Here is a tiny trained network, its code and every weight. The questions are about switching its units off for an input and a target symbol, where a switched-off unit gives its printed mean instead of its output.

import numpy as np


def w(rows, s, z=0):
    codes = np.array(rows[::2]) - 128.0
    scale = np.full(codes.shape[1], s)
    scale[-1] = z or s
    return codes * scale


def f(y):
    return np.maximum(y, 0)


def softmax(a):
    e = np.exp(a - a.max(-1, keepdims=True))
    return e / e.sum(-1, keepdims=True)


def log_softmax(a):
    a = a - a.max(-1, keepdims=True)
    return a - np.log(np.exp(a).sum(-1, keepdims=True))


def net(x, mask):
    ids = ['ΘΦΨΩαεξπστ'.index(c) for c in x.split()]
    T = len(ids)
    res = E[ids] + P[:T]
    u = 0
    for l in range(2):
        r = res
        for j in range(2):
            rows = slice(2 * j, 2 * j + 2)
            q, k, v = (r @ M[l][rows].T for M in (Q, K, V))
            z = softmax(np.where(np.tri(T) > 0, q @ k.T / 2**0.5, -1e9)) @ v
            o = O[l][rows]
            res = res + np.where(mask[u + j], z, o[:, -1]) @ o[:, :-1]
        u += 2
        y = f(res @ A[l][:, :-1].T + A[l][:, -1])
        res = res + np.where(mask[u : u + 8], y, B[l][:, -1]) @ B[l][:, :-1]
        u += 8
    return log_softmax(res[-1] @ U[:, :-1].T + U[:, -1])


Q, K, V, O, A, B = {}, {}, {}, {}, {}, {}
E = w([
[165,181,165,86,78,187,83],'Θ',
[156,154,120,94,103,163,84],'Φ',
[152,123,83,133,141,121,157],'Ψ',
[92,153,39,134,60,90,64],'Ω',
[116,105,122,96,138,155,71],'α',
[4,20,12,94,49,188,169],'ε',
[130,121,79,98,120,170,48],'ξ',
[202,228,175,107,60,174,133],'π',
[193,109,173,68,186,144,164],'σ',
[62,152,98,168,160,144,55],'τ',
],0.019)
P = w([
[232,41,178,192,52,139,28],'0',
[234,51,167,179,101,138,63],'1',
[245,71,131,168,131,128,95],'2',
[226,100,105,131,141,150,108],'3',
[203,128,93,116,152,163,124],'4',
[181,155,83,103,168,159,134],'5',
[145,164,65,95,192,158,148],'6',
[113,190,63,81,211,154,146],'7',
[74,203,56,67,222,174,149],'8',
[76,254,72,51,201,174,183],'9',
],0.0078)
Q[0] = w([
[177,172,138,120,179,183,91],'0.h0',
[116,124,101,127,36,132,92],'0.h0',
[210,130,39,2,94,166,113],'0.h1',
[151,168,84,79,183,219,86],'0.h1',
],0.0085)
K[0] = w([
[99,62,117,159,129,190,186],'0.h0',
[94,210,125,113,254,82,142],'0.h0',
[84,178,105,118,202,196,156],'0.h1',
[95,244,75,140,218,135,154],'0.h1',
],0.0083)
V[0] = w([
[133,186,188,194,254,57,30],'0.h0',
[36,174,68,181,82,125,115],'0.h0',
[168,173,100,121,248,118,109],'0.h1',
[58,163,110,148,130,139,161],'0.h1',
],0.0083)
O[0] = w([
[124,99,84,129,223,27,140,184],'0.h0',
[181,139,59,125,87,159,123,159],'0.h0',
[136,111,199,164,147,173,143,253],'0.h1',
[209,47,6,215,115,95,140,122],'0.h1',
],0.011,0.0052)
A[0] = w([
[228,62,190,113,140,124,108,178],'0.n0',
[89,166,93,216,186,95,2,241],'0.n1',
[176,115,122,68,102,181,202,62],'0.n2',
[218,114,159,172,112,165,134,151],'0.n3',
[195,186,155,221,127,208,129,4],'0.n4',
[206,176,121,37,226,153,174,181],'0.n5',
[181,155,141,73,144,135,229,170],'0.n6',
[88,132,123,171,146,230,137,206],'0.n7',
],0.0081,0.0022)
B[0] = w([
[174,181,40,249,126,69,142,170],'0.n0',
[78,132,136,250,150,179,129,255],'0.n1',
[30,116,68,177,144,106,48,168],'0.n2',
[118,86,126,236,191,128,212,176],'0.n3',
[112,131,57,143,146,124,254,194],'0.n4',
[99,228,88,47,98,151,93,194],'0.n5',
[80,203,185,139,91,69,70,169],'0.n6',
[169,70,127,113,153,99,75,193],'0.n7',
],0.0065,0.014)
Q[1] = w([
[147,98,84,85,97,115,170],'1.h0',
[84,133,103,171,152,149,142],'1.h0',
[79,189,150,65,114,169,75],'1.h1',
[254,166,200,213,193,101,91],'1.h1',
],0.0084)
K[1] = w([
[165,94,140,122,147,170,132],'1.h0',
[134,59,115,93,162,211,186],'1.h0',
[92,233,98,90,109,95,128],'1.h1',
[111,151,156,254,229,208,68],'1.h1',
],0.0071)
V[1] = w([
[236,149,224,140,79,115,68],'1.h0',
[123,10,116,44,129,146,166],'1.h0',
[51,73,102,239,179,206,254],'1.h1',
[130,49,127,149,198,158,25],'1.h1',
],0.007)
O[1] = w([
[121,126,41,178,158,146,165,77],'1.h0',
[171,185,137,247,140,151,113,46],'1.h0',
[84,106,112,174,90,71,155,252],'1.h1',
[108,163,85,199,183,149,57,212],'1.h1',
],0.013,0.022)
A[1] = w([
[209,97,89,52,83,143,162,164],'1.n0',
[204,72,73,149,133,132,133,252],'1.n1',
[112,55,105,178,29,107,191,114],'1.n2',
[254,103,170,243,122,252,95,4],'1.n3',
[168,199,169,123,162,199,155,118],'1.n4',
[175,77,113,198,136,118,119,187],'1.n5',
[42,50,105,109,209,169,117,81],'1.n6',
[202,107,71,163,137,210,201,143],'1.n7',
],0.0076,0.0035)
B[1] = w([
[195,47,119,176,38,196,161,156],'1.n0',
[167,139,66,171,239,2,120,135],'1.n1',
[115,134,219,117,178,165,119,208],'1.n2',
[164,228,88,27,53,25,88,142],'1.n3',
[155,18,111,147,211,166,130,144],'1.n4',
[211,169,98,88,196,91,198,193],'1.n5',
[83,220,109,82,37,56,113,255],'1.n6',
[111,126,53,108,228,106,152,137],'1.n7',
],0.0068,0.02)
U = w([
[100,77,88,148,137,218,99,142],'Θ',
[79,176,195,12,128,118,159,102],'Φ',
[120,82,82,105,2,111,198,73],'Ψ',
[162,86,35,155,51,167,120,212],'Ω',
[96,142,4,92,116,68,199,99],'α',
[191,200,107,83,68,126,61,50],'ε',
[124,135,84,116,160,181,107,44],'ξ',
[97,125,159,114,119,193,57,214],'π',
[81,113,218,127,76,160,93,47],'σ',
[173,59,132,139,251,64,213,253],'τ',
],0.0067,0.0039)

Each question gives the input, a string of symbols that net reads in full, and the target symbol t.
The units are the heads (2 rows each of Q, K, V and O) and the neurons (one row each of A and B). Each row of codes is followed by its name. A weight is (code - 128) times the scale printed after its matrix; where a second scale follows, it is the last column's (O, A, B and U).
mask holds one flag per unit, layer by layer, with each layer's heads first. A switched-off unit (its flag False) gives its mean, the last column of its rows in O or B, instead of its output. The means were averaged over made-up inputs and are rounded, as every weight is.
A unit's drop is (log p(t) with every unit on - log p(t) with that unit switched off) / (log p(t) with every unit on - log p(t) with every unit switched off).
The circuit of an input: a set's keep is (log p(t) with only the set's units on - log p(t) with every unit switched off) / (log p(t) with every unit on - log p(t) with every unit switched off). Starting from the 12 units with the biggest drops (on a tie, the unit counted first), units are removed one at a time, each time the one whose removal leaves the highest keep (on an exact tie, the one counted first), for as long as the keep stays at least 0.8.
circuit, biggest first: the units of the circuit, biggest drop first
unit that matters most: the unit with the biggest drop
top k neurons: the k neurons with the biggest drops, biggest first
k most important neurons of layer l: the k neurons of layer l with the biggest drops, biggest first
which heads matter: for each layer, one digit per head in row order, 1 if its drop is at least 0.15 and else 0, layers parted by /
input τ τ τ ε, target τ: which heads matter : 10 / 10
input π Θ π, target Ψ: which heads matter : 01 / 11
input σ τ σ π Ψ, target Φ: circuit, biggest first : 0.h1; 0.n3; 1.h1; 0.h0
input Θ σ π, target Φ: circuit, biggest first : 0.h1
input Θ Ψ π α, target Ψ: which heads matter : 01 / 11
input τ Φ σ ε τ, target ε: circuit, biggest first : 1.h0; 1.n3
input τ Φ σ α Φ, target Φ: circuit, biggest first : 0.h1; 1.h1
input Θ σ ε τ σ Θ, target σ: circuit, biggest first : 0.n3; 1.n2; 0.h0
input ε τ α τ τ τ τ π, target τ: top 4 neurons : 0.n4; 0.n3; 1.n2; 0.n7
input τ σ τ Θ, target α: circuit, biggest first : 0.n1; 1.h1; 0.h0
input τ σ σ ξ, target Φ: circuit, biggest first : 0.h1; 1.h1; 0.n5
input π Ω τ Ψ ε π, target ε: top 2 neurons : 0.n2; 0.n6
input τ α σ τ Θ τ Ω σ ε τ, target ε: circuit, biggest first : 1.h0; 1.n3; 0.n1
input τ ε τ τ Ω, target τ: circuit, biggest first : 0.h0; 1.h0; 1.n6; 0.n5
input σ ε σ π Θ τ τ σ τ σ, target τ: 3 most important neurons of layer 0 : 0.n4; 0.n3; 0.n0
input π Θ ξ σ τ τ α Ω ε Φ, target ε: circuit, biggest first : 1.h0; 0.h0
input π Ω α, target Ψ: most important neuron of layer 0 : 0.n7
input τ τ τ π π α Ω, target Ψ: 3 most important neurons of layer 0 : 0.n7; 0.n0; 0.n3
input ε σ τ, target σ: 3 most important neurons of layer 0 : 0.n4; 0.n2; 0.n3
input τ π τ σ Θ, target α: which heads matter : 10 / 11
input τ τ σ π, target α: which heads matter : 00 / 11
input α σ ε, target σ: which heads matter : 10 / 10
input ε τ Φ τ τ α, target τ: unit that matters most : 0.n4
input Φ Ω σ σ Ψ, target Φ: circuit, biggest first : 1.h1; 0.h1
input σ ξ ε π, target ε: which heads matter : 11 / 10
input π τ σ, target α: which heads matter : 00 / 10
input Θ π Φ Φ, target Ψ: which heads matter : 01 / 11
input τ Ψ σ τ σ ξ σ, target Φ: circuit, biggest first : 0.n5; 1.h1
